Each row has a name. Each piece below is followed by the name of the row it came from, unless a question asks for something else. Each question is about the rows just above it.

Columns, left to right: F W H A P N B M
[ 60.3 -76.9 -24.9 -35.7 -20.9  22.3   1.8 -19.7] : R
[-63.0  29.8 -18.1  -3.4 -72.0  25.2 -45.2 -11.2] : Q
[-56.0  72.0  20.3  37.6  17.8 -11.2  -2.2  22.8] : V
[-41.4  45.1 -17.8  -3.3   8.8  83.7  42.3  28.4] : U
[ 35.6 -60.4 -41.6   8.3 -23.3 -11.7 -81.9  10.5] : C
[-58.9  77.4  26.0  28.2  33.9 -29.5   5.5  19.5] : S
[-11.0  -8.1  19.5 -81.3  -9.3 -49.2  38.8 -63.2] : Y
[-58.9 -29.5  26.0  19.5   5.5  34.0  28.2  77.4] : L
[-11.1  38.8  -8.1 -81.3  19.5 -49.2 -63.2  -9.3] : J
[-33.8 -16.8 -48.7 -56.2 -22.9 -29.4 -69.1 -13.2] : Z
[ 28.6 -32.1 -50.6  19.4  44.3   8.2 -54.7  53.8] : E
Put [-58.9 -29.5   5.5  19.5  26.0  28.2  33.9  77.4] back in order: which row is it?
S
Which column holds [22.8 28.4 10.5 19.5] top down?
M
Which column holds this, read top down? [  8.8 -23.3]
P
Which column holds [-11.2  22.8  28.4  10.5  19.5 -63.2  77.4] top down?
M
Put [-81.3 -63.2 -49.2 -11.0  -9.3  -8.1  19.5  38.8] back in order: which row is it?
Y
Put [-19.7   1.8  22.3 -20.9 -35.7 -24.9 -76.9  60.3] back in order: which row is it?
R

Columns, left to right: K D T X
[ 69.7 -46.6  58.4  45.4] : Balu
[ 13.3 -33.3  42.3  71.8] : pofek
[21.8  8.5 18.3  7.8] : Neze
[-2.8 11.9 15.2 33.0] : muno
[27.8  4.1 21.8 12.3] : Reg
[21.0 14.9 11.4  6.5] : vige
[-33.3   8.5] is in which column, read top down?
D
[-46.6  45.4  58.4  69.7] is which row reordered?
Balu
[11.9  4.1] is in which column, read top down?
D
Which row holds these entries in another order? [-33.3  13.3  42.3  71.8]
pofek

Columns, left to right: Toz vani Muv Kal gudar
[ -6.0 -15.1 -21.0  13.3 -21.6] -> Nubov
[-5.4 20.5 -0.8 -7.1 12.8] -> fal
[ 25.8 -11.2  68.8 -21.6 -11.8] -> zufus
[-11.0  -6.2  15.2  -3.1  18.2] -> duge
[ 20.8   8.2  -5.1  30.2 -13.1] -> lanot
[ -8.4  -7.8 -35.5 -49.9 -19.8] -> dus
[-19.9   1.5  -0.1 -43.5  10.1] -> fep
[  8.3  -2.2  -1.9  -0.6 -22.7] -> bugef
[  5.8  -3.3  37.7 -10.8  11.2] -> gome
[ 1.0  5.4 -6.2 24.9 -3.3] -> Zosob
[ -1.1 -16.7 -25.4 -20.9 -11.4] -> bab
[ 30.2 -49.9 -43.5  -0.6 -10.8] is in which column, read top down?
Kal
Which column holds [-6.2  8.2 -7.8  1.5 -2.2 -3.3] top down?
vani

Columns, left to right: nul Dak rinuz zus
[ 72.9 -33.6 -20.1  -4.2] = tiz
[ 24.7 -90.2  19.8  43.8] = zin
[ 34.4 -82.6 -18.2  34.9] = Bemo
[ 49.6 -60.4   3.6  19.3] = Lodep
[ 31.5 -91.0 -36.5  46.5] = gume
[ 83.1 -38.7  15.8  -7.3] = paf
[  3.7  19.3  49.6 -60.4] = sab
[ 43.8 -71.0  -9.8  27.2] = tabo
[ 59.9 -62.4   4.9  23.0] = livuk
[ 83.1 -38.7  -7.7  26.1] = Zol
[ 44.4 -60.4   3.6  19.3] = gake
Put [-60.4   3.6  19.3  49.6] back in order: which row is it?
Lodep
Which column holds [-60.4  27.2  23.0] top down?
zus
Which column holds [43.8 34.9] top down?
zus

Columns, left to right: ris dol Sopa daf kanif nuluz
[-38.3  -0.2  31.1  76.2 -15.6  20.3] = Zabam
[-15.6 -38.3  76.2  -0.2  20.3  31.0] = gekab
[  9.8  23.7 -50.5  -1.1 -12.8 -20.3] = Mis
[ 14.5  28.6 -46.8  -8.2 -31.4 -32.0] = Vulef
[-19.9 -47.3  88.8  -4.8  17.5  36.4] = gatep
[-18.1 -43.0  80.4  -3.7  17.3  33.4] = Dalos
[  5.5  18.5 -40.8   6.3   0.4  -8.5] = suf
[  8.1  21.5 -46.8   4.9  -0.9 -13.8] = numo
[-18.1 -43.8  83.4  -1.0  23.2  35.2] = nuro
[ 16.1  32.3 -52.7 -14.5 -47.2 -38.8] = tet
[-16.1 -42.3  87.5  -1.2  21.1  32.2] = Ril
[-14.3 -34.6  68.0   0.7  20.2  28.9] = tovek
[-15.6   9.8  14.5 -19.9 -18.1   5.5   8.1 -18.1  16.1 -16.1 -14.3] is in which column, read top down?
ris
[ 31.0  20.3  -0.2  76.2 -38.3 -15.6] is which row reordered?
gekab

Columns, left to right: rog bedus gevi Siv Vunon
[ 77.0  -3.5  17.7  31.9 -24.8]  nito
[-40.0 -11.6 -44.7 -37.2  34.0]  limug
[-50.1 -25.3 -77.0 -53.7  47.6]  bopu
[ 79.8   2.0  26.3  34.6 -24.1]  Ket
[-46.5  -3.2 -19.0 -24.6  16.0]  lemok
[ 73.1  -1.1  18.0  29.9 -20.5]  kelil
[ 70.9   0.4  25.2  35.2 -28.1]  kolu
[-43.4  -2.7 -16.8 -18.7  12.7]  bizop
Which column holds this, read top down? [-24.1  16.0]
Vunon
Which column holds [ 0.4 -2.7] top down?
bedus
Which column holds [-40.0 -50.1  79.8 -46.5] top down?
rog

Columns, left to right: lemud Fidob nor puz goz didop nilo Rupat mogol
[ -3.0  33.2 -21.3  -5.9  13.4  21.7  -2.7 -37.5  36.4]  suvu
[ 13.1 -23.0 -21.9  13.5  10.3  -2.6  -3.0  63.3 -18.9]  beru
[-15.0  14.1  36.4  -1.2  13.4  38.6  -4.7  -9.6 -37.6]  povi
[ 35.7  17.8 -16.7   8.1  13.4   6.5  -5.9 -25.5   5.6]  kuven
[-19.1 -23.8  52.3 -16.4  13.4  38.2 -16.1   1.1 -35.5]  baf
[ 11.5 -13.5 -13.7   0.8  13.4   4.8  33.5 -19.6  72.5]  kiko
[ 63.3  10.3 -23.0  13.1  13.4 -21.9  -2.6 -18.9  -3.0]  roreb
Which row holds these entries in another order? [ -3.0  63.3  10.3 -23.0  13.1  13.4 -21.9  -2.6 -18.9]
roreb
Which row holds these entries in another order? [ 13.1  63.3 -18.9  13.4  -3.0 -23.0  10.3 -21.9  -2.6]
roreb
Which column holds [ 52.3 -13.7 -23.0] top down?
nor
Put [  5.6 -25.5  -5.9   6.5  13.4   8.1 -16.7  17.8  35.7] back in order: which row is it?
kuven
Put [-23.0 -21.9 -18.9  -3.0  -2.6  10.3  13.1  13.4  63.3] back in order: which row is it?
roreb
Which column holds this, read top down? [ 36.4 -18.9]
mogol

Columns, left to right: Nuzi tor tovuz buni Lif zupi keden Dobib Gurid
[ 5.9 15.8 17.0 13.8 12.5  8.2 11.3 -2.6 -3.6] -> Dokun
[ 44.5 -43.5 -44.5  44.1 -45.3 -47.2 -45.4  38.3  45.0] -> kof
[ 34.5 -33.7 -32.9  36.5 -37.6 -36.7 -34.7  46.1  43.3] -> Molen
[ 36.2 -22.5 -30.0  33.2 -28.8 -25.2 -30.8  -0.1  15.5] -> mifu
[ 30.6 -20.1 -22.5  31.4 -24.3 -24.1 -24.9  16.3  23.0] -> perot
[ -7.5  34.5  34.9  -2.6  24.9  31.1  26.4  -6.6 -12.9] -> batak
[14.3 -0.8  2.8 14.4 -6.7 -2.3 -5.7 27.3 24.3] -> Fil
[ 59.8 -65.9 -65.6  59.5 -62.7 -71.6 -64.9  50.2  61.8] -> mupi
Put [-36.7 -34.7  46.1  43.3  34.5 -33.7 -32.9  36.5 -37.6] back in order: which row is it?
Molen
[-2.6 38.3 46.1 -0.1 16.3 -6.6 27.3] is in which column, read top down?
Dobib
Which column holds this, read top down? [-22.5  34.9]
tovuz
Which column holds this, read top down? [ 15.8 -43.5 -33.7 -22.5 -20.1  34.5]
tor

Columns, left to right: kipaz Zeti favip bizi veb Febas mun
[-25.5  41.4 -20.3 -22.1 -26.5  33.6  42.8]  rofas
[-18.5  28.5  -8.4 -18.9 -18.5  24.8  25.3]  nop
[-15.4  43.5  -9.8 -24.5 -16.7  22.8  52.9]  Bofof
[ 45.1 -31.9  61.5  20.3  29.9   4.2 -39.5]  moliv
[ 3.1  3.3 10.7 -5.7 -1.8 24.7 -3.6]  kizaf
[-20.3  33.6 -22.2 -26.5  41.4  42.8 -25.5]  Bonud
Which column holds this, read top down? [-26.5 -18.5 -16.7  29.9]
veb
[-24.5 -16.7 -15.4  -9.8  22.8  43.5  52.9] is which row reordered?
Bofof
Which row holds these entries in another order? [-26.5 -25.5 -22.1 -20.3  33.6  41.4  42.8]
rofas

Columns, left to right: Rebir karo Lafa nusab
[-11.0  -9.1 -11.1 -12.0] = Bik
[-21.5  36.0 -17.1 -24.7] = kugug
[-60.2  77.7 -24.8 -20.3] = biv
[-41.0  56.5 -37.9 -36.6] = Gik
[  0.8  56.5 -37.9 -36.6] = kugas
[ 62.2 -42.3  78.8  32.2] = Dat
[-42.4  62.2  32.2  78.8] = kezet
[-75.6  73.2  17.8 -10.0] = vifen
[-60.2  77.7 -57.8 -50.5] = muzaf
[-24.8  39.2 -22.5 -22.6] = bizez
[ 62.2 -42.4  32.2  78.8] is which row reordered?
kezet
Put [ 32.2  62.2  78.8 -42.3] back in order: which row is it?
Dat

